Below is a small trained network, with its code and all its weights. Each question gives an input and a class and asks what happens when units are switched off, that is, made to give their printed mean instead of their output.

import numpy as np


def w(rows, s, z=0):
    codes = np.array(rows[::2]) - 128.0
    scale = np.full(codes.shape[1], s)
    scale[-1] = z or s
    return codes * scale


def norm(h):
    return h / np.sqrt((h * h).mean(-1, keepdims=True) + 1e-5)


def f(y):
    return y / 2 * (1 + np.tanh(0.7978845608 * (y + 0.044715 * y**3)))


def log_softmax(a):
    a = a - a.max(-1, keepdims=True)
    return a - np.log(np.exp(a).sum(-1, keepdims=True))


def net(x, mask):
    res = np.array(x, float).reshape(1, 7) / 4 @ E
    u = 0
    for l in range(4):
        y = f(norm(res) @ A[l][:, :-1].T + A[l][:, -1])
        res = res + np.where(mask[u : u + 4], y, B[l][:, -1]) @ B[l][:, :-1]
        u += 4
    return log_softmax(norm(res)[-1] @ U[:, :-1].T + U[:, -1])


A, B = {}, {}
E = w([
[217,200,69,173,206],'x0',
[180,157,115,63,63],'x1',
[247,57,225,159,130],'x2',
[110,152,190,63,181],'x3',
[132,129,128,134,127],'x4',
[134,131,131,123,122],'x5',
[119,127,124,130,128],'x6',
],0.0015)
A[0] = w([
[70,120,175,249,169,213],'L0N0',
[140,78,150,106,145,46],'L0N1',
[214,214,127,55,2,254],'L0N2',
[201,188,82,150,215,166],'L0N3',
],0.0035,0.00066)
B[0] = w([
[147,76,64,3,144,200],'L0N0',
[127,160,131,129,119,121],'L0N1',
[67,53,103,139,229,251],'L0N2',
[112,107,150,58,60,219],'L0N3',
],0.0042,0.0015)
A[1] = w([
[246,245,60,161,228,139],'L1N0',
[145,86,41,254,36,57],'L1N1',
[102,42,66,93,182,103],'L1N2',
[149,79,46,252,80,2],'L1N3',
],0.0034,0.00084)
B[1] = w([
[3,30,187,108,49,172],'L1N0',
[132,192,194,47,165,173],'L1N1',
[155,100,161,106,188,254],'L1N2',
[114,148,200,83,171,153],'L1N3',
],0.0043,0.0016)
A[2] = w([
[113,150,182,149,162,64],'L2N0',
[250,49,241,127,139,255],'L2N1',
[46,43,237,138,46,203],'L2N2',
[84,219,186,76,201,224],'L2N3',
],0.0021,0.0005)
B[2] = w([
[137,140,136,105,99,119],'L2N0',
[45,252,14,135,100,250],'L2N1',
[168,135,58,44,85,211],'L2N2',
[182,191,167,136,123,182],'L2N3',
],0.0026,0.0016)
A[3] = w([
[96,133,147,188,161,30],'L3N0',
[49,113,217,110,193,250],'L3N1',
[93,179,17,86,144,201],'L3N2',
[255,53,238,184,102,183],'L3N3',
],0.0029,0.002)
B[3] = w([
[71,76,156,74,121,78],'L3N0',
[215,148,113,144,87,250],'L3N1',
[201,137,144,251,122,247],'L3N2',
[8,219,53,195,147,118],'L3N3',
],0.0031,0.0023)
U = w([
[43,205,61,231,116,143],'0',
[179,104,113,117,127,180],'1',
[85,35,140,53,16,124],'2',
[144,24,123,109,213,120],'3',
[182,220,201,79,141,112],'4',
[163,109,122,144,124,128],'5',
[158,107,127,145,122,121],'6',
[91,82,254,214,108,2],'7',
],0.0063,0.0076)

Each question gives the input, the list of numbers given to net, and the class t.
The units are the neurons (one row each of A and B). Each row of codes is followed by its name. A weight is (code - 128) times the scale printed after its matrix; where a second scale follows, it is the last column's (A, B and U).
mask holds one flag per neuron, layer by layer. A switched-off neuron (its flag False) gives its mean, the last column of its row in B, instead of its output. The means were averaged over made-up inputs and are rounded, as every weight is.
A unit's drop is (log p(t) with every unit on - log p(t) with that unit switched off) / (log p(t) with every unit on - log p(t) with every unit switched off).
The circuit of an input: a set's keep is (log p(t) with only the set's units on - log p(t) with every unit switched off) / (log p(t) with every unit on - log p(t) with every unit switched off). Starting from the 12 units with the biggest drops (on a tie, the unit counted first), units are removed one at a time, each time the one whose removal leaves the highest keep (on an exact tie, the one counted first), for as long as the keep stays at least 0.8.
circuit, biggest first: the units of the circuit, biggest drop first
most important unit: the unit with the biggest drop
k most important neurons: the k neurons with the biggest drops, biggest first
top k neurons in layer l: the k neurons of layer l with the biggest drops, biggest first
drop when u is switched off: that unit's drop, to one decimal
input [-8,4,8,2,6,-1,2], class 0: most important unit	L3N3
input [-5,-5,-4,7,5,6,-6], class 4: circuit, biggest first	L1N0; L0N2
input [-1,1,-3,-8,1,2,3], class 4: circuit, biggest first	L1N1; L1N3
input [8,-3,-6,4,2,-4,7], class 2: circuit, biggest first	L1N0; L0N2; L2N1
input [0,7,-4,-7,-2,-1,4], class 3: circuit, biggest first	L0N2; L2N1
input [5,7,7,3,1,-5,-7], class 0: 2 most important neurons	L3N3; L0N0
input [4,7,8,7,6,-4,-5], class 0: 2 most important neurons	L3N3; L0N0
input [7,-7,-5,-8,1,-5,-7], class 4: 4 most important neurons	L1N1; L0N3; L1N3; L0N2
input [-5,8,-8,1,0,-5,6], class 0: 2 most important neurons	L0N0; L1N0
input [7,0,-6,-8,1,-5,-1], class 4: circuit, biggest first	L1N1; L1N3; L0N2
input [5,-2,4,2,5,0,-5], class 2: 2 most important neurons	L1N0; L0N2
input [4,-5,8,3,-2,-2,8], class 0: 2 most important neurons	L3N3; L0N2
input [8,1,5,2,1,3,-8], class 2: circuit, biggest first	L1N0; L3N2
input [8,3,1,1,-6,4,1], class 2: circuit, biggest first	L1N0
input [7,-4,6,-4,-4,6,0], class 2: 2 most important neurons	L1N0; L0N2
input [7,-7,6,-5,4,-6,7], class 2: circuit, biggest first	L1N0; L0N2; L0N0; L3N2
input [4,8,3,5,4,-4,1], class 3: 2 most important neurons	L0N2; L1N1
input [4,-3,8,6,6,-1,8], class 0: 3 most important neurons	L3N3; L1N1; L0N2
input [-3,-6,-1,-8,-5,0,0], class 4: circuit, biggest first	L1N1; L0N2
input [8,3,4,5,-3,7,6], class 2: circuit, biggest first	L1N0
input [-6,-1,8,3,6,6,2], class 0: 2 most important neurons	L3N3; L1N0
input [-2,-5,-4,-8,-5,-1,0], class 4: 2 most important neurons	L1N1; L0N2
input [-1,-4,8,-5,8,7,6], class 0: 2 most important neurons	L3N3; L0N2
input [-5,-3,-4,-1,3,5,-8], class 5: top 2 neurons in layer 3	L3N2; L3N3
input [8,2,-3,-1,-7,-6,-4], class 2: drop when L1N0 is switched off	0.9
input [7,-2,-4,-2,6,-1,-3], class 2: drop when L2N1 is switched off	0.1
input [8,-1,-2,3,8,7,2], class 2: drop when L1N0 is switched off	0.8
input [8,2,-3,0,8,5,-7], class 2: top neuron in layer 1	L1N0
input [-4,-6,-2,-7,-4,0,-6], class 4: drop when L0N2 is switched off	0.6
